Here is a tiny trained network, its code and every weight. The questions are about switching its units off for an input and a class, where a switched-off unit gives its printed mean instead of its output.

import numpy as np


def w(rows, s, z=0):
    codes = np.array(rows[::2]) - 128.0
    scale = np.full(codes.shape[1], s)
    scale[-1] = z or s
    return codes * scale


def norm(h):
    return h / np.sqrt((h * h).mean(-1, keepdims=True) + 1e-5)


def f(y):
    return y / 2 * (1 + np.tanh(0.7978845608 * (y + 0.044715 * y**3)))


def log_softmax(a):
    a = a - a.max(-1, keepdims=True)
    return a - np.log(np.exp(a).sum(-1, keepdims=True))


def net(x, mask):
    res = np.array(x, float).reshape(1, 6) / 4 @ E
    u = 0
    for l in range(2):
        y = f(norm(res) @ A[l][:, :-1].T + A[l][:, -1])
        res = res + np.where(mask[u : u + 10], y, B[l][:, -1]) @ B[l][:, :-1]
        u += 10
    return log_softmax(norm(res)[-1] @ U[:, :-1].T + U[:, -1])


A, B = {}, {}
E = w([
[84,151,99,152,220,60,253],'x0',
[90,149,150,194,29,147,103],'x1',
[103,254,141,36,138,47,147],'x2',
[143,107,162,33,116,214,134],'x3',
[168,87,174,120,80,70,130],'x4',
[226,140,128,200,128,138,132],'x5',
],0.0038)
A[0] = w([
[223,63,142,148,198,82,224,75],'L0N0',
[135,38,106,229,132,222,151,82],'L0N1',
[193,97,174,52,68,171,87,25],'L0N2',
[79,144,198,75,76,41,198,42],'L0N3',
[175,145,90,209,169,156,3,105],'L0N4',
[175,104,105,205,55,154,104,17],'L0N5',
[188,167,148,216,85,20,95,63],'L0N6',
[125,88,119,71,78,165,30,40],'L0N7',
[222,88,80,126,245,107,163,13],'L0N8',
[202,105,178,66,83,206,27,2],'L0N9',
],0.0051,0.0029)
B[0] = w([
[115,136,128,84,100,198,216,222],'L0N0',
[161,124,131,233,59,3,69,253],'L0N1',
[130,125,208,113,92,136,65,193],'L0N2',
[51,44,85,90,130,42,139,166],'L0N3',
[81,161,88,72,120,66,177,204],'L0N4',
[72,139,151,105,206,109,91,171],'L0N5',
[210,146,51,225,128,229,115,202],'L0N6',
[144,168,167,74,136,142,144,191],'L0N7',
[80,84,122,52,94,69,225,187],'L0N8',
[117,114,216,56,69,121,112,238],'L0N9',
],0.0052,0.0024)
A[1] = w([
[150,43,152,246,115,186,66,49],'L1N0',
[45,151,105,141,58,109,28,119],'L1N1',
[67,75,142,114,125,194,105,96],'L1N2',
[103,137,77,213,148,78,136,4],'L1N3',
[85,167,123,250,199,120,129,28],'L1N4',
[31,115,141,85,254,161,169,156],'L1N5',
[137,44,89,138,103,107,138,25],'L1N6',
[149,126,122,175,79,26,43,73],'L1N7',
[187,254,127,209,182,164,155,123],'L1N8',
[188,184,130,61,139,113,85,76],'L1N9',
],0.0056,0.0026)
B[1] = w([
[62,156,55,185,117,25,53,225],'L1N0',
[175,71,133,93,195,54,177,251],'L1N1',
[216,189,100,99,108,150,121,144],'L1N2',
[185,105,208,66,94,148,63,187],'L1N3',
[186,130,174,120,61,126,34,188],'L1N4',
[112,193,1,124,154,100,73,249],'L1N5',
[153,123,168,151,64,152,158,125],'L1N6',
[90,55,147,232,150,50,114,227],'L1N7',
[170,245,67,95,38,139,118,210],'L1N8',
[145,89,153,172,57,153,75,158],'L1N9',
],0.0047,0.0025)
U = w([
[64,157,55,59,197,70,198,174],'0',
[113,117,167,154,174,186,131,2],'1',
[122,122,171,164,181,175,132,13],'2',
[121,64,149,235,98,51,59,168],'3',
[157,42,126,148,128,148,244,113],'4',
[182,218,76,181,93,144,117,183],'5',
[154,98,240,44,82,189,70,168],'6',
[102,126,84,126,218,219,62,45],'7',
],0.011,0.0072)

Each question gives the input, the list of numbers given to net, and the class t.
The units are the neurons (one row each of A and B). Each row of codes is followed by its name. A weight is (code - 128) times the scale printed after its matrix; where a second scale follows, it is the last column's (A, B and U).
mask holds one flag per neuron, layer by layer. A switched-off neuron (its flag False) gives its mean, the last column of its row in B, instead of its output. The means were averaged over made-up inputs and are rounded, as every weight is.
A unit's drop is (log p(t) with every unit on - log p(t) with that unit switched off) / (log p(t) with every unit on - log p(t) with every unit switched off).
The circuit of an input: a set's keep is (log p(t) with only the set's units on - log p(t) with every unit switched off) / (log p(t) with every unit on - log p(t) with every unit switched off). Starting from the 12 units with the biggest drops (on a tie, the unit counted first), units are removed one at a time, each time the one whose removal leaves the highest keep (on an exact tie, the one counted first), for as long as the keep stays at least 0.8.
units of the circuit, in order: the units of the circuit, biggest drop first
unit that matters most: the unit with the biggest drop
top k neurons: the k neurons with the biggest drops, biggest first
k most important neurons of layer l: the k neurons of layer l with the biggest drops, biggest first
drop of u: that unit's drop, to one decimal
input [-2,-7,-4,5,-6,6], class 4: 2 most important neurons of layer 0	[L0N8; L0N1]
input [-1,3,2,-4,2,3], class 5: top 3 neurons	[L0N6; L1N8; L0N1]
input [8,-3,-5,-3,7,5], class 4: unit that matters most	L0N0
input [-6,0,3,-2,-7,3], class 6: 2 most important neurons of layer 1	[L1N9; L1N5]
input [5,6,4,-8,4,6], class 5: units of the circuit, in order	[L0N6; L1N8]
input [0,-7,-6,-8,1,-4], class 4: units of the circuit, in order	[L0N8; L0N0; L1N0]
input [-1,-7,-4,-4,-3,7], class 4: units of the circuit, in order	[L0N8; L0N0]
input [2,-3,5,4,-7,2], class 5: units of the circuit, in order	[L1N8; L0N4]
input [6,8,-2,-8,3,5], class 5: top 2 neurons	[L0N6; L1N8]
input [-1,2,-7,8,-4,-2], class 3: top 2 neurons	[L0N1; L1N0]
input [-1,-3,8,-7,7,4], class 5: 2 most important neurons of layer 0	[L0N6; L0N1]
input [-3,0,-3,6,-7,6], class 3: top 2 neurons	[L0N1; L0N0]
input [2,0,7,-3,-2,3], class 5: 2 most important neurons of layer 0	[L0N6; L0N4]
input [3,-2,-5,-1,6,-4], class 4: units of the circuit, in order	[L0N0]
input [5,-4,-8,-3,8,1], class 4: 3 most important neurons of layer 0	[L0N0; L0N8; L0N2]
input [2,-1,-4,-8,6,6], class 5: 2 most important neurons of layer 0	[L0N6; L0N0]
input [-1,3,-7,7,-8,4], class 3: drop of L0N1	0.9
input [5,5,-5,6,-5,5], class 3: drop of L0N1	1.6
input [-1,5,-6,7,0,8], class 3: drop of L0N1	0.3
input [-2,2,5,-5,5,3], class 5: units of the circuit, in order	[L0N6]
